Below is a small trained network, with its code and all its weights. Each question gives an input and a target symbol and asks what happens when units are switched off, that is, made to give their printed mean instead of their output.

import numpy as np


def w(rows, s, z=0):
    codes = np.array(rows[::2]) - 128.0
    scale = np.full(codes.shape[1], s)
    scale[-1] = z or s
    return codes * scale


def norm(h):
    return h / np.sqrt((h * h).mean(-1, keepdims=True) + 1e-5)


def f(y):
    return np.maximum(y, 0)


def softmax(a):
    e = np.exp(a - a.max(-1, keepdims=True))
    return e / e.sum(-1, keepdims=True)


def log_softmax(a):
    a = a - a.max(-1, keepdims=True)
    return a - np.log(np.exp(a).sum(-1, keepdims=True))


def net(x, mask):
    ids = ['ΓΛΞΠΣβδεζηθτψω'.index(c) for c in x.split()]
    T = len(ids)
    res = E[ids] + P[:T]
    u = 0
    for l in range(3):
        r = norm(res)
        for j in range(2):
            rows = slice(4 * j, 4 * j + 4)
            q, k, v = (r @ M[l][rows].T for M in (Q, K, V))
            z = softmax(np.where(np.tri(T) > 0, q @ k.T / 4**0.5, -1e9)) @ v
            o = O[l][rows]
            res = res + np.where(mask[u + j], z, o[:, -1]) @ o[:, :-1]
        u += 2
        y = f(norm(res) @ A[l][:, :-1].T + A[l][:, -1])
        res = res + np.where(mask[u : u + 8], y, B[l][:, -1]) @ B[l][:, :-1]
        u += 8
    return log_softmax(norm(res)[-1] @ U[:, :-1].T + U[:, -1])


Q, K, V, O, A, B = {}, {}, {}, {}, {}, {}
E = w([
[120,71,66,152,91,110],'Γ',
[143,158,147,72,22,134],'Λ',
[154,153,219,155,104,166],'Ξ',
[148,77,166,177,176,103],'Π',
[164,51,136,43,91,127],'Σ',
[67,91,122,105,162,254],'β',
[98,90,103,172,149,54],'δ',
[115,187,179,147,73,108],'ε',
[240,167,75,135,130,102],'ζ',
[93,125,107,149,56,68],'η',
[103,122,175,128,116,66],'θ',
[132,144,146,11,146,90],'τ',
[114,163,174,199,159,84],'ψ',
[187,32,158,209,60,152],'ω',
],0.0066)
P = w([
[31,96,160,153,100,188],'0',
[86,107,154,148,93,145],'1',
[112,101,154,146,87,114],'2',
[138,104,145,146,79,86],'3',
[166,110,142,141,80,65],'4',
[192,111,136,132,75,31],'5',
[220,126,131,127,75,4],'6',
],0.0033)
Q[0] = w([
[101,74,225,116,93,39],'L0H1',
[191,94,118,142,76,37],'L0H1',
[92,132,122,149,219,221],'L0H1',
[106,137,143,187,93,90],'L0H1',
[170,194,119,108,76,242],'L0H2',
[94,165,50,180,116,166],'L0H2',
[112,95,6,120,148,160],'L0H2',
[42,150,95,111,9,32],'L0H2',
],0.013)
K[0] = w([
[240,164,160,130,154,60],'L0H1',
[180,128,63,137,113,78],'L0H1',
[57,123,172,148,164,185],'L0H1',
[145,122,134,168,101,99],'L0H1',
[105,149,131,115,84,239],'L0H2',
[66,111,90,165,85,157],'L0H2',
[68,108,43,108,119,161],'L0H2',
[180,143,82,137,26,8],'L0H2',
],0.012)
V[0] = w([
[157,233,55,187,130,242],'L0H1',
[138,161,65,187,96,68],'L0H1',
[38,231,178,61,86,71],'L0H1',
[11,104,186,171,217,138],'L0H1',
[54,83,56,151,200,127],'L0H2',
[171,133,157,127,158,2],'L0H2',
[220,95,199,161,229,142],'L0H2',
[54,92,11,157,135,135],'L0H2',
],0.0058)
O[0] = w([
[152,216,253,149,152,183,3],'L0H1',
[130,115,174,111,79,49,195],'L0H1',
[13,127,109,145,70,178,92],'L0H1',
[68,95,137,172,236,155,4],'L0H1',
[151,94,135,95,227,65,7],'L0H2',
[62,114,30,158,112,87,195],'L0H2',
[173,162,27,170,137,175,92],'L0H2',
[173,81,177,89,201,37,45],'L0H2',
],0.0058,0.0038)
A[0] = w([
[110,162,105,180,162,138,33],'L0N1',
[80,150,151,137,109,80,141],'L0N2',
[158,170,125,47,172,171,5],'L0N3',
[147,70,145,140,113,130,99],'L0N4',
[136,109,116,3,116,155,129],'L0N5',
[140,123,113,103,171,146,104],'L0N6',
[158,242,130,111,139,102,47],'L0N7',
[145,179,111,72,117,108,106],'L0N8',
],0.013,0.0022)
B[0] = w([
[179,192,109,228,185,101,153],'L0N1',
[37,98,211,96,134,95,252],'L0N2',
[68,47,245,36,171,176,150],'L0N3',
[180,53,155,152,111,160,243],'L0N4',
[193,196,7,1,38,89,231],'L0N5',
[170,68,111,74,125,122,148],'L0N6',
[213,208,211,106,239,63,189],'L0N7',
[82,134,135,151,102,64,204],'L0N8',
],0.0082,0.0037)
Q[1] = w([
[161,85,138,121,107,149],'L1H1',
[129,192,135,118,105,57],'L1H1',
[106,105,154,114,133,152],'L1H1',
[128,151,145,165,119,131],'L1H1',
[20,125,156,116,182,53],'L1H2',
[102,195,100,255,190,127],'L1H2',
[96,210,40,68,159,47],'L1H2',
[208,36,95,123,188,82],'L1H2',
],0.017)
K[1] = w([
[172,131,167,130,137,147],'L1H1',
[102,65,73,165,104,153],'L1H1',
[161,156,112,114,154,108],'L1H1',
[108,99,108,124,152,124],'L1H1',
[2,119,147,107,173,52],'L1H2',
[85,216,90,212,231,151],'L1H2',
[100,204,25,77,159,37],'L1H2',
[225,42,85,84,212,90],'L1H2',
],0.016)
V[1] = w([
[141,150,105,193,122,164],'L1H1',
[132,126,143,226,62,58],'L1H1',
[77,38,140,49,192,231],'L1H1',
[114,188,121,83,175,136],'L1H1',
[157,26,44,116,164,136],'L1H2',
[107,77,172,174,251,254],'L1H2',
[175,176,138,203,147,186],'L1H2',
[180,195,94,145,50,82],'L1H2',
],0.0058)
O[1] = w([
[171,175,95,143,131,148,122],'L1H1',
[132,170,117,178,129,31,174],'L1H1',
[96,106,152,2,155,195,129],'L1H1',
[172,110,123,157,112,156,71],'L1H1',
[89,161,185,152,68,168,132],'L1H2',
[129,127,52,118,16,64,2],'L1H2',
[98,89,125,66,114,85,80],'L1H2',
[107,100,173,97,205,146,187],'L1H2',
],0.0063,0.0057)
A[1] = w([
[162,119,57,169,250,195,2],'L1N1',
[33,170,152,207,208,191,104],'L1N2',
[71,101,134,209,254,145,110],'L1N3',
[121,148,102,58,94,46,122],'L1N4',
[108,165,134,186,188,226,63],'L1N5',
[130,88,181,182,163,215,100],'L1N6',
[61,221,75,89,217,128,70],'L1N7',
[158,106,223,206,202,195,136],'L1N8',
],0.0087,0.0056)
B[1] = w([
[224,135,74,116,255,228,136],'L1N1',
[110,211,74,213,168,163,182],'L1N2',
[90,63,109,101,219,53,174],'L1N3',
[177,112,136,183,108,96,255],'L1N4',
[151,186,50,127,56,181,143],'L1N5',
[171,145,147,199,114,144,163],'L1N6',
[16,192,90,98,172,70,143],'L1N7',
[221,121,150,138,138,62,195],'L1N8',
],0.012,0.004)
Q[2] = w([
[101,188,117,73,152,117],'L2H1',
[109,79,134,138,141,163],'L2H1',
[102,134,119,125,132,144],'L2H1',
[149,126,138,146,125,150],'L2H1',
[118,211,224,98,65,120],'L2H2',
[254,117,171,111,111,121],'L2H2',
[132,176,84,14,154,33],'L2H2',
[162,186,24,100,97,177],'L2H2',
],0.021)
K[2] = w([
[119,81,125,142,136,180],'L2H1',
[101,135,115,99,106,101],'L2H1',
[121,109,121,102,123,124],'L2H1',
[133,143,137,116,133,139],'L2H1',
[109,217,202,108,97,144],'L2H2',
[233,133,159,96,108,102],'L2H2',
[87,167,78,4,156,92],'L2H2',
[152,161,47,118,113,184],'L2H2',
],0.024)
V[2] = w([
[163,97,94,63,118,53],'L2H1',
[100,10,35,154,88,180],'L2H1',
[158,241,118,60,139,84],'L2H1',
[169,126,156,160,128,167],'L2H1',
[222,189,46,109,127,150],'L2H2',
[39,24,94,27,119,209],'L2H2',
[193,103,201,44,135,38],'L2H2',
[122,107,27,248,93,3],'L2H2',
],0.0062)
O[2] = w([
[177,110,99,46,89,95,165],'L2H1',
[157,32,52,148,166,162,120],'L2H1',
[92,224,96,63,115,92,105],'L2H1',
[178,148,158,155,119,157,146],'L2H1',
[43,86,198,131,114,91,122],'L2H2',
[187,154,149,237,129,96,3],'L2H2',
[28,223,77,165,122,173,222],'L2H2',
[147,109,181,73,160,254,230],'L2H2',
],0.0056,0.0042)
A[2] = w([
[147,151,58,186,164,154,135],'L2N1',
[66,186,190,169,183,172,4],'L2N2',
[214,166,79,239,150,24,165],'L2N3',
[56,85,189,127,149,153,92],'L2N4',
[92,73,132,111,73,159,106],'L2N5',
[126,138,113,249,145,2,59],'L2N6',
[150,115,180,59,215,225,17],'L2N7',
[164,145,194,89,254,81,137],'L2N8',
],0.009,0.0039)
B[2] = w([
[130,181,111,122,71,137,176],'L2N1',
[111,145,197,202,200,93,155],'L2N2',
[161,113,142,216,49,103,237],'L2N3',
[112,82,158,86,126,176,181],'L2N4',
[119,173,133,136,186,98,211],'L2N5',
[169,84,83,105,21,118,211],'L2N6',
[92,130,110,89,97,255,150],'L2N7',
[145,220,174,84,224,104,253],'L2N8',
],0.014,0.0049)
U = w([
[179,187,187,89,169,71,192],'Γ',
[79,219,183,93,41,104,16],'Λ',
[132,205,75,174,86,226,146],'Ξ',
[198,132,43,159,214,159,206],'Π',
[207,118,45,11,97,124,47],'Σ',
[128,108,149,53,132,223,237],'β',
[136,33,112,107,198,37,118],'δ',
[53,123,190,208,151,152,251],'ε',
[118,135,131,116,149,132,25],'ζ',
[62,44,200,60,77,103,88],'η',
[53,35,60,150,152,181,185],'θ',
[31,152,38,76,141,98,198],'τ',
[96,163,56,236,175,47,6],'ψ',
[234,70,197,182,115,172,70],'ω',
],0.012,0.0033)

Each question gives the input, a string of symbols that net reads in full, and the target symbol t.
The units are the heads (4 rows each of Q, K, V and O) and the neurons (one row each of A and B). Each row of codes is followed by its name. A weight is (code - 128) times the scale printed after its matrix; where a second scale follows, it is the last column's (O, A, B and U).
mask holds one flag per unit, layer by layer, with each layer's heads first. A switched-off unit (its flag False) gives its mean, the last column of its rows in O or B, instead of its output. The means were averaged over made-up inputs and are rounded, as every weight is.
A unit's drop is (log p(t) with every unit on - log p(t) with that unit switched off) / (log p(t) with every unit on - log p(t) with every unit switched off).
The circuit of an input: a set's keep is (log p(t) with only the set's units on - log p(t) with every unit switched off) / (log p(t) with every unit on - log p(t) with every unit switched off). Starting from the 12 units with the biggest drops (on a tie, the unit counted first), units are removed one at a time, each time the one whose removal leaves the highest keep (on an exact tie, the one counted first), for as long as the keep stays at least 0.8.
circuit, biggest first: the units of the circuit, biggest drop first
most important unit: the unit with the biggest drop
k most important neurons: the k neurons with the biggest drops, biggest first
top k neurons in layer l: the k neurons of layer l with the biggest drops, biggest first
which heads matter: for each layer, one digit per head in row order, 1 if its drop is at least 0.15 and else 0, layers parted by /
input Σ Σ Ξ θ, target θ: which heads matter : 10 / 00 / 00
input δ η ψ Π, target Π: circuit, biggest first : (L0H2, L1N1)
input ω Ξ Σ β ζ Ξ ω, target Λ: most important unit : L2H2
input ω τ ω, target τ: 2 most important neurons : (L1N7, L0N4)
input Ξ δ Ξ, target δ: 2 most important neurons : (L2N5, L1N2)
input ζ Λ ω, target Γ: circuit, biggest first : (L2N8, L1H2)
input Γ τ ω Ξ Ξ ω, target Ξ: which heads matter : 11 / 00 / 00
input Σ Λ ω η ω, target η: 4 most important neurons : (L2N8, L1N8, L2N3, L1N6)
input τ β Ξ ζ ε η Ξ, target Λ: which heads matter : 11 / 00 / 01
input τ η ψ, target ψ: top 2 neurons in layer 1 : (L1N2, L1N3)
input ω δ ω, target δ: 2 most important neurons : (L2N5, L0N4)
input Σ ω Π ψ Ξ ε Ξ, target ε: which heads matter : 10 / 11 / 11
input Ξ θ Ξ, target θ: which heads matter : 11 / 01 / 11
input Σ Λ Σ δ, target δ: most important unit : L0H2
input Λ τ ω ε, target ε: which heads matter : 01 / 00 / 00
input Σ τ Σ ψ ω ζ ω, target Λ: which heads matter : 00 / 00 / 01
input ω Π ψ β τ, target τ: which heads matter : 10 / 00 / 00
input Σ Ξ β, target β: 2 most important neurons : (L2N7, L0N5)
input η Π Γ η ζ Π, target Λ: which heads matter : 11 / 00 / 11
input ε Ξ δ ω Ξ ε ω, target Ξ: most important unit : L0H2
input Σ Σ ω τ ω, target τ: which heads matter : 11 / 01 / 11
input β δ δ δ, target δ: top 2 neurons in layer 0 : (L0N5, L0N2)
input Σ ω ε ε ζ ε Σ, target Λ: which heads matter : 11 / 00 / 01
input Π Ξ η β, target β: which heads matter : 11 / 10 / 00
input Γ δ Γ τ τ Σ, target Σ: 2 most important neurons : (L0N5, L2N3)
input Ξ ω ω ε ε Σ Σ, target Σ: which heads matter : 10 / 01 / 01
input Σ Ξ η Λ ζ ω Σ, target Λ: which heads matter : 11 / 01 / 01
input Π ω Γ Ξ, target Ξ: circuit, biggest first : (L0H2)
